cols: A J D E L X Y
[-8.40 -0.62  0.50  0.55  1.56 -0.52 -3.59] : <97>
[ 0.34 -1.76 -2.25 -0.13 -0.14 -1.70 -0.15] : <149>
[-0.86  0.24  0.69 -0.47 -2.32  0.25  1.95] : <129>
[ 0.09 -8.40  0.49  0.82 -0.90  2.56  3.55] : <52>
[-0.10 -2.34 -1.30  0.25  1.76 -8.39  2.01] : <146>
[-0.20  3.76  0.58  0.97  3.80  1.74  0.85] : <82>
<149>?
[ 0.34 -1.76 -2.25 -0.13 -0.14 -1.70 -0.15]
has: [-2.34 -1.30]
yes
common <52> <97>: 
[-8.40]
down: [-0.13 -0.47  0.82  0.25]
E
common <129> <146>: 
[0.25]
down: [0.82 0.25]
E
down: [-8.40  0.34]
A

cols: T K P H M U S B F
[-1.47  1.95 -4.81  0.50 -2.00  2.79 -6.83  0.75  2.67]  <52>
[-4.43 -0.36 -0.03 -2.62 -1.49  0.25 -5.50  4.83  0.67]  <82>
[-2.75  3.09 -3.13 -3.25 -3.22  1.47 -4.38  1.94  0.77]  <95>
[-4.00 -1.89 -3.40  1.39 -0.86  0.58 -6.86  4.08  2.90]  <186>
[-3.34  2.34 -2.57 -3.50 -0.77  3.55 -4.36  2.83  1.26]  <213>
[-1.41  0.84  1.59 -2.37 -0.37  3.87 -6.78  3.63 -2.64]  <45>
[-1.50  2.44 -5.17 -0.54 -0.04  4.76 -4.90  1.53  2.27]  <146>
[-3.28 -1.15 -0.59  0.64 -1.16  0.23 -7.17  4.29  0.12]  <196>
[-3.10  1.34 -3.89 -1.10 -0.85  2.35 -4.96  3.16  3.05]  <97>
[-2.20  0.08  1.85 -3.85 -3.47 -0.91 -7.35  2.99 -2.19]  <149>
[-5.06 -1.49 -2.82 -1.63 -1.47  0.14 -4.29  4.62  2.50]  <187>
down: [-6.83 -5.50 -4.38 -6.86 -4.36 -6.78]
S
has: [ 0.23 -7.17  4.29  0.12]
yes
common <82> <187>: 
[-1.49]
<187>?
[-5.06 -1.49 -2.82 -1.63 -1.47  0.14 -4.29  4.62  2.50]

cols: V C W Z
[1.47 1.41 1.29 3.68] = <187>
[2.76 2.68 2.49 7.09] = <95>
[1.45 1.43 1.31 3.67] = <196>
[-0.96 -0.94 -0.84 -2.37] = <52>
[2.42 2.24 2.12 6.00] = <146>
[ 1.34 -0.84  1.19  3.22] = <213>
[3.46 3.29 3.02 8.55] = <149>
common <52> <213>: 
[-0.84]
<146>?
[2.42 2.24 2.12 6.00]
find: [3.47 3.28 3.02 8.55]
<149>

cols: lidi mepek paf kozab Pomo fopon
[ 2.69  3.76 -1.49  1.25 -1.78  3.20] -> <213>
[-2.67  7.14  4.32  0.07 -3.46  3.76] -> <129>
[ 2.79  2.76 -0.89  6.68 -3.45 -0.30] -> <45>
[ 6.20  2.55 -1.05  7.15  1.59  3.53] -> <52>
[-2.67 -3.39  4.32 -1.95 -3.46  3.76] -> <95>
[-2.44  7.15 -0.50  0.22  2.19  1.18] -> <97>
[ 0.98  0.43  5.63  3.58 -5.09 -0.69] -> <82>
[ 0.98  0.43  5.63  3.58 -5.09 -4.84] -> <196>
[ 2.76 -1.47  2.00 -4.65 -6.28 -1.13] -> <149>
[ 0.60  5.14  0.75 -1.51 -2.49  0.83] -> <187>
[ 6.20  2.55 -1.68 -1.90  1.59  3.53] -> <146>
common <97> <52>: 
[7.15]
has: [ 0.43  5.63  3.58 -5.09]
yes
<129>?
[-2.67  7.14  4.32  0.07 -3.46  3.76]
common <129> <213>: 
[3.76]
find: [ 0.59  5.14  0.76 -1.53 -2.47  0.82]
<187>

cols: ketak faz vas demu porog zosad Dur nonug
[-5.70  4.11  1.29 -4.04  6.11  1.73  4.55 -4.82] = <97>
[ 6.93 -2.09 -5.80  3.01  6.11  6.12 -2.36  7.26] = <196>
[-4.41  5.95 -4.03 -1.82  1.27 -7.95  2.05 -8.55] = <82>
common <196> <97>: 
[6.11]
<196>?
[ 6.93 -2.09 -5.80  3.01  6.11  6.12 -2.36  7.26]
<97>?
[-5.70  4.11  1.29 -4.04  6.11  1.73  4.55 -4.82]
has: [ 6.11 -4.04  1.29  4.11 -5.70]
no
common <97> <196>: 
[6.11]
down: [6.11 6.11]
porog

cols: vafo Gided Gam tunof Gav Legim doso razer Div Tora
[ 3.50  8.38 -3.08 -2.51 -6.73  8.63 -0.80 -4.82  3.53 -1.70] -> <45>
[-7.47  3.76  3.35 -3.73  6.90  4.11  8.12  3.99 -6.83 -0.04] -> <52>
[-5.03 -4.54  5.32 -2.26  4.14 -8.54  3.76 -8.15 -0.32 -3.98] -> <129>
[-7.47 -4.20 -7.97  5.35  2.94 -1.80 -5.15  0.75  4.15 -8.79] -> <146>
[ 5.45  6.57 -6.78 -0.01  5.57  8.59  7.93  6.92 -5.20 -7.32] -> <95>
[ 7.08  3.76  3.35 -3.73  6.90  4.11  8.12  3.99 -6.83 -0.04] -> <149>
<45>?
[ 3.50  8.38 -3.08 -2.51 -6.73  8.63 -0.80 -4.82  3.53 -1.70]
has: [-6.83 -0.04]
yes
down: [-6.73  6.90  4.14  2.94]
Gav
down: [ 3.76 -5.15]
doso
common <149> <129>: 
[3.76]

cols: pini vum Tel gofuf Bevak tuz
[-4.73 -2.64 -2.15  2.47 -2.43 -4.50] -> <129>
[-6.92 -7.95 -7.46  2.50  7.62 -5.07] -> <186>
[-6.92 -7.95 -7.46  6.87  7.62 -5.07] -> <45>
[-6.14 -2.37 -7.96  3.20  5.78 -4.65] -> <187>
[-4.39 -3.29 -6.10 -5.92  5.86 -3.05] -> <52>
[-4.91 -0.25  9.05  2.57  8.64  5.64] -> <146>
find: [-4.73 -2.63 -2.15  2.47 -2.44 -4.50]
<129>
find: [-4.90 -0.23  9.06  2.56  8.64  5.62]
<146>

cols: gedos Mek tesos mede mepe
[ 9.19 -1.78  1.51  8.64 -0.63]  <52>
[-0.71  0.35 -6.54  6.59 -0.37]  <149>
[ 9.05 -1.78  1.51  6.59 -0.63]  <129>
find: [-0.74  0.35 -6.56  6.59 -0.37]
<149>
find: [ 9.20 -1.78  1.50  8.63 -0.60]
<52>

cols: Zuve vali pime Gefel kofu Kupo
[ 0.27  7.25  5.93 -2.27 -7.89 -4.27] -> <213>
[ 4.87 -0.43 -4.41  7.23 -7.50  4.93] -> <129>
[ 4.87 -0.43 -4.41  7.23 -7.50  2.55] -> <95>
has: [-7.50  7.23 -4.41 -0.43  4.87]
no
has: [ 4.93 -7.50  7.23]
no
down: [-0.43 -0.43]
vali
has: [-0.43 -4.41  7.23 -7.50]
yes
down: [-4.27  4.93]
Kupo
find: [ 4.87 -0.43 -4.41  7.23 -7.50  4.93]
<129>
find: [ 4.88 -0.43 -4.41  7.23 -7.50  2.56]
<95>

cols: dufen dulot Vun pazet gud beb duz
[-8.19 -8.85 -6.05 -3.38 -2.88 -4.38 -9.47] : <95>
[-8.19 -8.85 -6.05 -3.38 -2.88 -4.38  7.61] : <97>
[-8.19 -8.85 -6.05 -3.38 -7.17  7.61  7.60] : <52>
<95>?
[-8.19 -8.85 -6.05 -3.38 -2.88 -4.38 -9.47]
has: [-4.38  7.61]
yes
find: [-8.19 -8.85 -6.05 -3.38 -2.88 -4.38 -9.47]
<95>

